Here is a tiny trained network, its code and every weight. The questions are about switching its units off for an input and a class, where a switched-off unit gives its printed mean instead of its output.

import numpy as np


def w(rows, s, z=0):
    codes = np.array(rows[::2]) - 128.0
    scale = np.full(codes.shape[1], s)
    scale[-1] = z or s
    return codes * scale


def norm(h):
    return h / np.sqrt((h * h).mean(-1, keepdims=True) + 1e-5)


def f(y):
    return y / 2 * (1 + np.tanh(0.7978845608 * (y + 0.044715 * y**3)))


def log_softmax(a):
    a = a - a.max(-1, keepdims=True)
    return a - np.log(np.exp(a).sum(-1, keepdims=True))


def net(x, mask):
    res = np.array(x, float).reshape(1, 5) / 4 @ E
    u = 0
    for l in range(2):
        y = f(norm(res) @ A[l][:, :-1].T + A[l][:, -1])
        res = res + np.where(mask[u : u + 9], y, B[l][:, -1]) @ B[l][:, :-1]
        u += 9
    return log_softmax(norm(res)[-1] @ U[:, :-1].T + U[:, -1])


A, B = {}, {}
E = w([
[161,97,25,179,97,197,16],'x0',
[136,127,185,204,182,134,92],'x1',
[91,150,197,94,107,172,32],'x2',
[103,142,95,98,178,169,98],'x3',
[95,2,138,95,108,98,178],'x4',
],0.0046)
A[0] = w([
[156,135,78,167,102,129,71,234],'0.n1',
[147,192,85,2,132,129,160,140],'0.n2',
[108,131,192,63,72,125,17,249],'0.n3',
[164,81,42,151,89,117,233,33],'0.n4',
[112,92,214,58,145,117,145,65],'0.n5',
[87,85,110,40,180,102,151,114],'0.n6',
[145,158,56,186,172,100,119,80],'0.n7',
[125,226,163,172,166,106,212,104],'0.n8',
[192,77,169,191,151,117,66,5],'0.n9',
],0.0092,0.0017)
B[0] = w([
[90,82,113,131,162,209,146,212],'0.n1',
[92,194,74,157,141,117,113,201],'0.n2',
[131,149,120,135,89,134,9,254],'0.n3',
[99,80,171,69,160,56,16,249],'0.n4',
[136,80,190,131,116,168,210,196],'0.n5',
[124,58,66,163,130,198,142,189],'0.n6',
[131,117,68,116,123,192,117,173],'0.n7',
[214,89,125,89,156,144,139,231],'0.n8',
[96,200,68,72,127,136,153,170],'0.n9',
],0.011,0.0059)
A[1] = w([
[134,130,107,134,98,105,90,139],'1.n1',
[86,91,160,139,118,128,111,144],'1.n2',
[96,93,130,192,102,155,224,4],'1.n3',
[143,94,135,137,98,131,197,100],'1.n4',
[145,138,120,144,142,182,124,129],'1.n5',
[169,203,104,141,134,132,176,34],'1.n6',
[42,186,85,163,90,145,96,66],'1.n7',
[127,125,155,132,103,2,139,79],'1.n8',
[171,143,198,169,94,118,118,95],'1.n9',
],0.015,0.0018)
B[1] = w([
[137,93,153,162,158,223,204,179],'1.n1',
[182,196,112,130,149,88,164,190],'1.n2',
[64,52,78,219,91,65,231,156],'1.n3',
[82,153,59,195,72,91,113,160],'1.n4',
[117,196,168,161,106,38,132,190],'1.n5',
[212,223,83,187,179,126,123,150],'1.n6',
[12,161,169,191,51,253,43,254],'1.n7',
[44,237,243,39,113,124,164,163],'1.n8',
[205,56,144,94,57,186,158,157],'1.n9',
],0.015,0.0074)
U = w([
[65,150,224,24,141,66,148,82],'0',
[127,32,72,79,211,120,61,68],'1',
[225,243,80,175,184,120,122,54],'2',
[86,62,88,212,68,74,219,190],'3',
[231,96,205,109,48,175,146,43],'4',
[38,162,121,195,83,253,30,253],'5',
],0.011,0.0021)

Each question gives the input, the list of numbers given to net, and the class t.
The units are the neurons (one row each of A and B). Each row of codes is followed by its name. A weight is (code - 128) times the scale printed after its matrix; where a second scale follows, it is the last column's (A, B and U).
mask holds one flag per neuron, layer by layer. A switched-off neuron (its flag False) gives its mean, the last column of its row in B, instead of its output. The means were averaged over made-up inputs and are rounded, as every weight is.
A unit's drop is (log p(t) with every unit on - log p(t) with that unit switched off) / (log p(t) with every unit on - log p(t) with every unit switched off).
The circuit of an input: a set's keep is (log p(t) with only the set's units on - log p(t) with every unit switched off) / (log p(t) with every unit on - log p(t) with every unit switched off). Starting from the 12 units with the biggest drops (on a tie, the unit counted first), units are removed one at a time, each time the one whose removal leaves the highest keep (on an exact tie, the one counted first), for as long as the keep stays at least 0.8.
units of the circuit, in order: the units of the circuit, biggest drop first
most important unit: the unit with the biggest drop
top k neurons: the k neurons with the biggest drops, biggest first
top k neurons in layer l: the k neurons of layer l with the biggest drops, biggest first
drop when u is switched off: that unit's drop, to one decimal
input [-7,-4,-8,5,6], class 0: units of the circuit, in order	[0.n4]
input [1,4,-8,0,-3], class 1: units of the circuit, in order	[1.n7, 0.n4]
input [-8,-8,-2,6,-3], class 2: units of the circuit, in order	[0.n2, 1.n6, 0.n8]
input [-2,2,4,3,4], class 3: top 4 neurons	[0.n5, 0.n4, 0.n6, 1.n3]
input [-2,-8,-4,-4,-3], class 0: top 2 neurons	[0.n4, 1.n8]
input [-4,8,-5,-5,0], class 2: top 4 neurons in layer 0	[0.n4, 0.n8, 0.n3, 0.n9]
input [-4,2,0,-7,2], class 3: top 2 neurons	[0.n5, 0.n3]
input [-3,4,2,-4,-7], class 4: top 2 neurons	[0.n2, 1.n9]
input [-3,7,-4,-1,8], class 3: top 4 neurons	[0.n5, 0.n3, 0.n6, 1.n3]
input [-7,-8,-4,3,0], class 3: top 2 neurons in layer 0	[0.n6, 0.n3]
input [-8,-3,7,-8,4], class 3: top 3 neurons	[0.n5, 0.n4, 1.n3]
input [-2,4,7,-7,-6], class 4: top 4 neurons	[1.n9, 0.n2, 0.n8, 0.n7]
input [-5,5,-7,-3,2], class 0: top 2 neurons	[1.n8, 0.n4]
input [6,3,-5,4,7], class 1: units of the circuit, in order	[1.n7]
input [-8,3,-8,3,1], class 3: top 3 neurons in layer 0	[0.n6, 0.n3, 0.n5]
input [-1,0,-6,6,-5], class 2: top 2 neurons	[0.n8, 1.n7]
input [-2,7,3,-8,5], class 3: top 3 neurons	[0.n4, 0.n5, 1.n3]
input [0,-2,-4,-8,-7], class 1: drop when 0.n4 is switched off	0.3
input [-1,-6,1,-7,4], class 0: drop when 0.n4 is switched off	0.6
input [2,7,-7,6,7], class 1: drop when 1.n7 is switched off	0.3
input [-2,4,-7,-8,-6], class 1: most important unit	0.n8
input [-3,6,-4,-6,-2], class 2: top 2 neurons	[0.n4, 0.n3]
input [-3,4,4,7,0], class 4: top 3 neurons in layer 0	[0.n5, 0.n2, 0.n1]
